Here is a tiny trained network, its code and every weight. The questions are about switching its units off for an input and a class, where a switched-off unit gives its printed mean instead of its output.

import numpy as np


def w(rows, s, z=0):
    codes = np.array(rows[::2]) - 128.0
    scale = np.full(codes.shape[1], s)
    scale[-1] = z or s
    return codes * scale


def f(y):
    return np.maximum(y, 0)


def log_softmax(a):
    a = a - a.max(-1, keepdims=True)
    return a - np.log(np.exp(a).sum(-1, keepdims=True))


def net(x, mask):
    res = np.array(x, float).reshape(1, 7) / 4 @ E
    y = f(res @ A[0][:, :-1].T + A[0][:, -1])
    res = res + np.where(mask, y, B[0][:, -1]) @ B[0][:, :-1]
    return log_softmax(res[-1] @ U[:, :-1].T + U[:, -1])


A, B = {}, {}
E = w([
[126,136,113,143,119,136,138,135,110,133],'x0',
[124,163,211,90,47,140,129,34,43,112],'x1',
[128,126,131,131,132,126,131,126,128,124],'x2',
[184,118,131,80,126,252,164,159,135,21],'x3',
[131,127,123,133,125,132,124,128,122,131],'x4',
[196,207,187,217,86,114,101,165,192,98],'x5',
[132,129,126,134,132,128,133,126,122,127],'x6',
],0.018)
A[0] = w([
[142,136,104,198,169,131,114,203,194,119,110],'N0',
[131,120,129,182,144,91,96,167,137,144,177],'N1',
[88,56,68,119,197,147,129,150,135,145,207],'N2',
[179,92,161,92,134,235,148,194,108,63,119],'N3',
[178,133,90,75,125,254,154,127,159,24,121],'N4',
[102,34,19,92,198,119,149,176,148,145,215],'N5',
[135,81,145,92,118,150,136,85,105,137,145],'N6',
[71,125,114,107,121,96,132,90,82,128,220],'N7',
[158,130,111,199,139,96,119,205,197,107,180],'N8',
[76,79,128,53,113,141,142,59,38,134,128],'N9',
[149,140,101,122,155,153,112,130,155,102,77],'N10',
[189,200,213,174,56,121,101,72,113,104,10],'N11',
[160,163,111,152,110,113,79,175,179,98,87],'N12',
],0.014,0.011)
B[0] = w([
[158,122,110,120,155,126,164,99,176,165,210],'N0',
[119,164,119,162,143,144,84,147,139,148,186],'N1',
[82,125,162,156,58,90,116,154,128,78,216],'N2',
[139,106,107,101,120,141,248,137,141,97,234],'N3',
[133,93,127,88,150,155,240,153,125,107,254],'N4',
[81,108,162,146,67,106,130,168,157,97,248],'N5',
[95,149,108,104,138,138,97,120,96,121,172],'N6',
[150,145,141,138,109,94,78,107,79,159,196],'N7',
[158,137,107,151,155,171,96,123,191,168,221],'N8',
[144,152,99,77,197,151,122,103,85,133,222],'N9',
[146,123,138,114,133,123,159,146,135,130,153],'N10',
[52,95,158,136,52,91,119,185,138,89,217],'N11',
[154,115,126,149,151,134,153,126,161,115,181],'N12',
],0.017,0.035)
U = w([
[73,144,166,203,55,82,60,143,120,131,253],'0',
[88,105,135,125,66,136,167,179,130,71,135],'1',
[124,161,110,118,141,96,74,7,36,165,197],'2',
[116,129,89,61,191,174,155,85,42,98,26],'3',
[162,186,98,202,184,140,69,126,169,182,69],'4',
[212,107,93,152,184,167,169,136,169,136,15],'5',
],0.012,0.0042)

Each question gives the input, the list of numbers given to net, and the class t.
The units are the neurons (one row each of A and B). Each row of codes is followed by its name. A weight is (code - 128) times the scale printed after its matrix; where a second scale follows, it is the last column's (A, B and U).
mask holds one flag per neuron, in row order. A switched-off neuron (its flag False) gives its mean, the last column of its row in B, instead of its output. The means were averaged over made-up inputs and are rounded, as every weight is.
A unit's drop is (log p(t) with every unit on - log p(t) with that unit switched off) / (log p(t) with every unit on - log p(t) with every unit switched off).
The circuit of an input: a set's keep is (log p(t) with only the set's units on - log p(t) with every unit switched off) / (log p(t) with every unit on - log p(t) with every unit switched off). Starting from the 12 units with the biggest drops (on a tie, the unit counted first), units are removed one at a time, each time the one whose removal leaves the highest keep (on an exact tie, the one counted first), for as long as the keep stays at least 0.8.
units of the circuit, in order: the units of the circuit, biggest drop first
unit that matters most: the unit with the biggest drop
top k neurons: the k neurons with the biggest drops, biggest first
drop when u is switched off: that unit's drop, to one decimal
input [-5,1,-6,6,8,-6,-6], class 3: units of the circuit, in order -> N9
input [3,-5,1,0,-3,0,0], class 0: units of the circuit, in order -> N4; N3
input [-5,0,2,0,6,2,3], class 4: units of the circuit, in order -> N4; N5
input [4,1,6,7,4,0,-4], class 3: top 4 neurons -> N5; N11; N2; N8
input [7,0,2,-3,1,2,-4], class 4: units of the circuit, in order -> N5; N4
input [8,6,2,4,2,0,-8], class 3: top 3 neurons -> N5; N9; N2
input [0,-7,4,4,-2,1,4], class 5: top 3 neurons -> N8; N0; N11
input [0,4,0,-7,3,0,-5], class 2: top 2 neurons -> N5; N2
input [-8,5,-7,-4,1,1,-2], class 0: top 2 neurons -> N11; N4
input [-2,3,-6,0,8,-8,-4], class 2: top 4 neurons -> N9; N4; N7; N3
input [-4,1,-7,2,7,-6,3], class 3: top 2 neurons -> N9; N11
input [5,4,-4,-1,8,-7,5], class 2: top 2 neurons -> N4; N7
input [6,1,7,-2,-3,2,5], class 0: top 2 neurons -> N4; N3
input [-2,0,-7,2,6,4,3], class 5: unit that matters most -> N5
input [5,-5,2,-8,3,1,-2], class 4: top 3 neurons -> N11; N8; N0
input [4,-8,6,0,-3,3,-8], class 4: top 2 neurons -> N4; N3
input [5,1,1,-4,4,-8,-2], class 2: top 2 neurons -> N9; N11
input [2,2,5,4,-2,0,-5], class 3: top 2 neurons -> N5; N2
input [8,8,-1,-8,-3,7,4], class 0: drop when N9 is switched off -> 0.0
input [8,8,2,-5,-8,-7,7], class 2: drop when N7 is switched off -> 0.1
input [3,3,1,7,-7,-8,0], class 3: drop when N9 is switched off -> 0.8
input [-1,-1,-3,-6,5,-8,2], class 0: unit that matters most -> N5
